Here is a tiny trained network, its code and every weight. The questions are about switching its units off for an input and a target symbol, where a switched-off unit gives its printed mean instead of its output.

import numpy as np


def w(rows, s, z=0):
    codes = np.array(rows[::2]) - 128.0
    scale = np.full(codes.shape[1], s)
    scale[-1] = z or s
    return codes * scale


def norm(h):
    return h / np.sqrt((h * h).mean(-1, keepdims=True) + 1e-5)


def f(y):
    return np.maximum(y, 0)


def softmax(a):
    e = np.exp(a - a.max(-1, keepdims=True))
    return e / e.sum(-1, keepdims=True)


def log_softmax(a):
    a = a - a.max(-1, keepdims=True)
    return a - np.log(np.exp(a).sum(-1, keepdims=True))


def net(x, mask):
    ids = ['ΣΨΩαγδεζθλμξπ'.index(c) for c in x.split()]
    T = len(ids)
    res = E[ids] + P[:T]
    u = 0
    for l in range(2):
        q, k, v = (norm(res) @ M[l].T for M in (Q, K, V))
        z = softmax(np.where(np.tri(T) > 0, q @ k.T / 2**0.5, -1e9)) @ v
        res = res + np.where(mask[u], z, O[l][:, -1]) @ O[l][:, :-1]
        u += 1
        y = f(norm(res) @ A[l][:, :-1].T + A[l][:, -1])
        res = res + np.where(mask[u : u + 16], y, B[l][:, -1]) @ B[l][:, :-1]
        u += 16
    return log_softmax(norm(res)[-1] @ U[:, :-1].T + U[:, -1])


Q, K, V, O, A, B = {}, {}, {}, {}, {}, {}
E = w([
[106,51,178],'Σ',
[105,43,169],'Ψ',
[87,50,156],'Ω',
[122,45,189],'α',
[136,42,222],'γ',
[17,144,128],'δ',
[66,64,121],'ε',
[154,132,243],'ζ',
[154,139,246],'θ',
[12,121,90],'λ',
[7,127,97],'μ',
[5,126,94],'ξ',
[77,232,181],'π',
],0.0027)
P = w([
[72,97,149],'0',
[240,72,82],'1',
[84,113,201],'2',
[254,93,90],'3',
[90,132,189],'4',
[250,115,89],'5',
[101,146,175],'6',
[243,136,90],'7',
[113,156,156],'8',
[219,155,80],'9',
[129,158,141],'10',
],0.0087)
Q[0] = w([
[49,162,83],'L0H1',
[222,77,1],'L0H1',
],0.011)
K[0] = w([
[164,133,174],'L0H1',
[114,6,140],'L0H1',
],0.015)
V[0] = w([
[92,255,58],'L0H1',
[52,52,28],'L0H1',
],0.0053)
O[0] = w([
[31,134,186,3],'L0H1',
[49,253,28,145],'L0H1',
],0.0069,0.0026)
A[0] = w([
[107,77,89,62],'L0N1',
[128,130,114,89],'L0N2',
[202,84,148,117],'L0N3',
[107,118,118,74],'L0N4',
[131,73,97,1],'L0N5',
[140,73,81,86],'L0N6',
[101,120,35,139],'L0N7',
[64,189,187,139],'L0N8',
[113,112,132,79],'L0N9',
[123,39,116,78],'L0N10',
[67,173,174,86],'L0N11',
[112,134,118,83],'L0N12',
[172,254,109,164],'L0N13',
[139,196,202,106],'L0N14',
[192,112,42,76],'L0N15',
[100,88,90,79],'L0N16',
],0.0076,0.0059)
B[0] = w([
[176,189,79,131],'L0N1',
[145,108,150,128],'L0N2',
[54,178,104,229],'L0N3',
[129,151,138,128],'L0N4',
[224,55,148,128],'L0N5',
[131,158,182,153],'L0N6',
[214,169,191,204],'L0N7',
[118,33,106,228],'L0N8',
[135,116,120,128],'L0N9',
[172,169,212,139],'L0N10',
[185,181,183,175],'L0N11',
[128,140,138,128],'L0N12',
[151,2,133,252],'L0N13',
[147,91,36,182],'L0N14',
[139,59,205,252],'L0N15',
[141,146,92,133],'L0N16',
],0.0059,0.0035)
Q[1] = w([
[3,142,198],'L1H1',
[176,193,126],'L1H1',
],0.015)
K[1] = w([
[180,4,184],'L1H1',
[51,138,137],'L1H1',
],0.013)
V[1] = w([
[172,200,3],'L1H1',
[209,107,195],'L1H1',
],0.0057)
O[1] = w([
[178,83,1,85],'L1H1',
[215,200,154,253],'L1H1',
],0.0063,0.0017)
A[1] = w([
[110,177,83,196],'L1N1',
[127,147,75,88],'L1N2',
[176,102,133,125],'L1N3',
[123,110,52,3],'L1N4',
[143,162,60,167],'L1N5',
[94,124,86,126],'L1N6',
[159,186,156,106],'L1N7',
[151,202,127,142],'L1N8',
[113,97,84,68],'L1N9',
[164,254,116,86],'L1N10',
[131,125,154,147],'L1N11',
[108,91,76,61],'L1N12',
[127,112,65,151],'L1N13',
[111,93,81,64],'L1N14',
[138,180,63,129],'L1N15',
[165,117,119,112],'L1N16',
],0.016,0.0073)
B[1] = w([
[106,50,143,137],'L1N1',
[146,101,77,132],'L1N2',
[80,150,111,255],'L1N3',
[213,149,4,135],'L1N4',
[146,80,178,160],'L1N5',
[184,140,105,136],'L1N6',
[78,121,93,174],'L1N7',
[133,203,120,148],'L1N8',
[106,208,108,139],'L1N9',
[228,80,125,140],'L1N10',
[144,137,101,200],'L1N11',
[111,199,121,141],'L1N12',
[91,154,164,170],'L1N13',
[121,215,109,140],'L1N14',
[102,68,174,140],'L1N15',
[94,147,139,184],'L1N16',
],0.012,0.0071)
U = w([
[149,81,143,178],'Σ',
[147,75,130,178],'Ψ',
[153,90,59,169],'Ω',
[185,119,149,215],'α',
[197,166,121,169],'γ',
[58,55,111,101],'δ',
[141,149,65,150],'ε',
[143,183,163,100],'ζ',
[137,196,178,77],'θ',
[95,140,102,126],'λ',
[91,135,107,118],'μ',
[91,136,102,120],'ξ',
[99,106,251,2],'π',
],0.021,0.0066)

Each question gives the input, a string of symbols that net reads in full, and the target symbol t.
The units are the heads (2 rows each of Q, K, V and O) and the neurons (one row each of A and B). Each row of codes is followed by its name. A weight is (code - 128) times the scale printed after its matrix; where a second scale follows, it is the last column's (O, A, B and U).
mask holds one flag per unit, layer by layer, with each layer's heads first. A switched-off unit (its flag False) gives its mean, the last column of its rows in O or B, instead of its output. The means were averaged over made-up inputs and are rounded, as every weight is.
A unit's drop is (log p(t) with every unit on - log p(t) with that unit switched off) / (log p(t) with every unit on - log p(t) with every unit switched off).
The circuit of an input: a set's keep is (log p(t) with only the set's units on - log p(t) with every unit switched off) / (log p(t) with every unit on - log p(t) with every unit switched off). Starting from the 12 units with the biggest drops (on a tie, the unit counted first), units are removed one at a time, each time the one whose removal leaves the highest keep (on an exact tie, the one counted first), for as long as the keep stays at least 0.8.
units of the circuit, in order: the units of the circuit, biggest drop first
unit that matters most: the unit with the biggest drop
k most important neurons: the k neurons with the biggest drops, biggest first
top k neurons in layer l: the k neurons of layer l with the biggest drops, biggest first
input Ω μ ε μ Ω θ δ Ψ δ δ, target Ω: top 3 neurons in layer 1	L1N5; L1N4; L1N15
input δ π γ θ λ α, target δ: units of the circuit, in order	L0H1; L1H1; L0N14
input α ζ α δ δ Ψ Ω Ω ε λ, target α: top 2 neurons in layer 0	L0N7; L0N3
input δ λ π γ γ π π ξ θ Ψ, target δ: units of the circuit, in order	L0H1; L0N13; L1H1
input ε γ δ α, target ε: 3 most important neurons	L0N15; L1N4; L0N7
input δ ξ Ψ γ, target δ: top 2 neurons in layer 0	L0N14; L0N15
input θ α Ψ Ω α μ π Ψ ε, target π: units of the circuit, in order	L0H1
input θ α θ, target θ: units of the circuit, in order	L1H1; L0N13; L0N15
input θ α μ γ π δ, target θ: 3 most important neurons	L0N10; L0N15; L0N13
input θ π α ε π Ω, target θ: units of the circuit, in order	L1H1; L0N15; L0N3
input λ μ λ μ π μ π λ λ, target π: 4 most important neurons	L0N8; L1N7; L0N11; L0N13
input δ δ λ Ψ ε Ω δ λ, target δ: units of the circuit, in order	L0H1; L1H1; L0N13
input α Ψ θ ε Ω δ ζ θ ζ γ, target α: 2 most important neurons	L0N7; L1N5
input θ μ θ α δ π, target θ: top 3 neurons in layer 0	L0N13; L0N10; L0N15
input ζ γ ζ θ α π γ α δ δ, target θ: unit that matters most	L0N10
input θ π μ δ ζ ζ, target θ: 4 most important neurons	L0N10; L0N13; L0N15; L0N7
input θ λ Σ Ψ Ω Σ, target θ: 3 most important neurons	L0N10; L0N15; L0N13
input θ μ α Ω γ θ Ψ, target θ: units of the circuit, in order	L1H1; L0N13
input Ψ ξ λ Ψ π, target π: top 3 neurons in layer 0	L0N8; L0N13; L0N15
input α Ω Σ γ Σ δ, target α: 3 most important neurons	L0N7; L1N5; L0N1
input Ω Ω θ ξ δ Σ π π π μ, target Ω: top 2 neurons in layer 0	L0N15; L0N13
input γ δ Ω δ ζ λ λ μ π ξ, target γ: unit that matters most	L1H1
input ε μ δ δ Ω δ θ Ψ, target ε: 3 most important neurons	L0N15; L1N4; L0N7
input θ λ Σ ξ, target θ: top 2 neurons in layer 0	L0N15; L0N10
input π λ ε α δ γ, target π: 2 most important neurons	L0N15; L0N13
input θ π π π, target θ: top 3 neurons in layer 0	L0N10; L0N13; L0N15
